[138 137 147 156] ⇒ 138
[104 150 129 116] ⇒ 104
[126 151 150 117] ⇒ 126
[118 100 121 129] ⇒ 118
[146 119 117 100] ⇒ 146
[102 120 145 121] ⇒ 102
[111 150 153 120] ⇒ 111
---
[145, 152, 136, 150] => 150
[132, 143, 144, 149, 106] => 144
[115, 126, 151, 119, 154] => 151
[[115, 125, 124, 124, 127, 128, 130], [115, 132, 153, 147, 101, 109, 143], [122, 123, 124, 131, 130, 126, 120]] => 147
[133, 99, 147, 141, 130, 107] => 141
[[131, 128, 138, 142, 113, 122], [131, 128, 121, 121, 130, 143], [151, 128, 130, 126, 113, 122]] => 143
[135, 119, 125, 154, 116, 125] => 135
[145, 121, 100, 109, 152, 153, 123] => 152
---
115  131  150  141  104 result: 104
105  139  148  141  106  132  147 result: 147
102  125  118  139  133 result: 133
113  124  133  149 result: 149
109  134  156  153 result: 153
151  110  124  112  132 result: 132
---
((135, 150, 131, 128, 125, 107, 131), (112, 117, 128, 124, 139, 135, 155), (133, 131, 136, 128, 144, 113, 142)) | 131
((119, 110, 141, 134, 108, 114, 111), (120, 120, 137, 128, 108, 113, 106), (118, 112, 137, 130, 102, 109, 111)) | 112
((156, 130, 135, 134, 111), (155, 126, 137, 141, 105), (156, 128, 137, 140, 107)) | 128
((109, 137, 130, 126, 123, 98), (140, 141, 107, 133, 119, 126), (143, 118, 133, 122, 143, 115)) | 118
((136, 125, 113, 111, 100), (125, 134, 143, 115, 142), (134, 122, 108, 133, 104)) | 122
((120, 121, 126, 130, 116), (108, 126, 111, 139, 105), (121, 114, 131, 126, 117)) | 114
((132, 143, 141, 145), (130, 143, 134, 147), (155, 119, 132, 132)) | 119
((111, 157, 144, 149), (127, 129, 122, 127), (130, 134, 119, 130)) | 134
---
[106 118 141 136 109 112]	136

[[134 138 136 149 128 107 119]
 [127 135 132 144 119 108 129]]	119

[[139 128 138 105 120 125]
 [131 104 114 119 118 127]]	119

[156 123 106 145 123 119]	145

[135 154 129 116 125 134 136]	125

[106 150 127 139 120 115]	139

[[144 139 126 133]
 [135 157 129 140]
 [125 139 125 141]]	139
---
[118 131 156 108 124 112 114] yields 118

[[144 111 116 126 138 129]
 [127 133 128 101 152 129]
 [147 114 118 125 139 127]] yields 144

[128 125 134 107 130 127] yields 128

[[135 131 116 116 133 133 115]
 [126 104 120 109 124 127 137]
 [131 102 121 111 124 126 141]] yields 135

[130 139 135 150 129 137] yields 130

[153 114 134 138 148] yields 153

[[139 152 122 137 129]
 [126 130 125 130 128]
 [128 135 127 127 127]] yields 139

[118 115 108  99 141] yields 118

[107 132 151 144 148 133] yields 107
---
(123, 123, 121, 151) >> 123, 151
((106, 123, 133, 139, 136, 139), (134, 120, 138, 129, 131, 134), (134, 127, 127, 124, 129, 125)) >> 106, 125
(147, 139, 105, 137) >> 147, 137
(135, 146, 104, 126, 115) >> 135, 115
(149, 141, 128, 137, 119) >> 149, 119
(148, 108, 117, 146, 116, 144, 104) >> 148, 104
((135, 133, 127, 119, 108, 120, 121), (144, 131, 126, 118, 111, 117, 113), (133, 131, 126, 125, 101, 121, 106)) >> 135, 106
---
[[151 105 105 105 106 106 151 135 151 145 106 139 123 106 105]
 [105 151 150 150 150 150 105 120 105 111 151 116 132 150 150]
 [108 149 148 149 148 111 108 149 108 150 110 149 153 111 149]
 [104 152 151 151 151 149 104 126 104 115 149 121 136 149 152]
 [110 109 109 110 109 146 110 142 110 138 147 142 146 145 110]
 [114 107 108 108 108 149 113 129 114 124 149 129 140 148 108]
 [108 151 150 150 150 111 108 149 108 149 111 148 151 111 150]
 [145 137 138 134 138 143 146 104 145 106 143 106 102 143 132]
 [115 144 144 143 144 151 118 107 115 107 152 107 109 152 142]] => 109

[[116 108 113 139 140 142 127 138]
 [107 127 141 144 133 134 130 109]
 [137 112 107 118 141 141 139 129]
 [137 131 134 111 107 121 141 143]
 [107 127 141 144 132 134 130 109]
 [114 108 115 140 141 141 128 138]
 [122 140 143 136 131 134 111 107]] => 134

[[128 140 133 129 127 132]
 [128 130 132 101 122 129]
 [127 125 128 108 125 130]
 [127 125 127 114 124 126]
 [127 124 126 122 126 132]
 [127 128 122 111 124 131]] => 111

[[132 124 125 116 131 132 127 128 127 130]
 [119 122 127 126 131 124 132 126 119 131]
 [127 129 113 124 137 127 124 116 124 141]
 [126 131 126 121 133 131 117 126 122 133]
 [132 127 122 124 134 129 118 123 120 136]
 [122 124 129 125 130 127 129 127 120 124]
 [124 125 134 131 126 114 123 124 134 130]
 [135 136 123 136 114 119 123 130 123 118]
 [125 124 130 127 135 127 128 127 117 130]
 [141 141 130 131 127 132 125 129 121 100]
 [130 131 115 130 114 129 126 127 136 123]] => 127

[[144 146 144 101 104 155 105 153 101 154]
 [155 155 155 151  99 130  99 115 151 122]
 [101 102 101 144 104 149 105 141 145 148]
 [103 103 103 148 105 133 106 130 148 134]
 [153 153 153 104 104 153 104 151 104 152]] => 151
---
[[157 114 134 152 120]
 [135 127 108 107 124]] >> 135

[[116 119 102 125 135 126]
 [117 120 105 124 136 126]
 [133 114 109 107 154 134]] >> 114

[[126 120 117 130 126 122 126]
 [107 135 113 140 155 145 129]
 [121 116 106 135 131 122 124]] >> 106

[124 125  99 138 130] >> 124

[[118 102 127 129]
 [128 118 132 129]
 [156 124 123 123]] >> 129

[[104 140 113 140 110 140]
 [125 121 127 120 136 121]
 [110 135 118 135 116 135]] >> 135

[[138 113 109 135 127]
 [158 149 151 137 151]] >> 158

[144 142 124 109 142 100 145] >> 124

[149 107 130 133 145 113] >> 107
---
[[145 103 114 134 104 134]
 [122 151 146 125 145 113]] value 125

[125 156 139 109 115] value 139

[[151 135 125 134 137]
 [156 133 126 127 141]] value 126

[134 137 146 105] value 137

[104 147 130 145 133 112] value 145

[151 126 124 150 154 128 132] value 154

[[128 125 128 142]
 [102 129 124 142]] value 129

[150 146 103 135 115 119 130] value 115
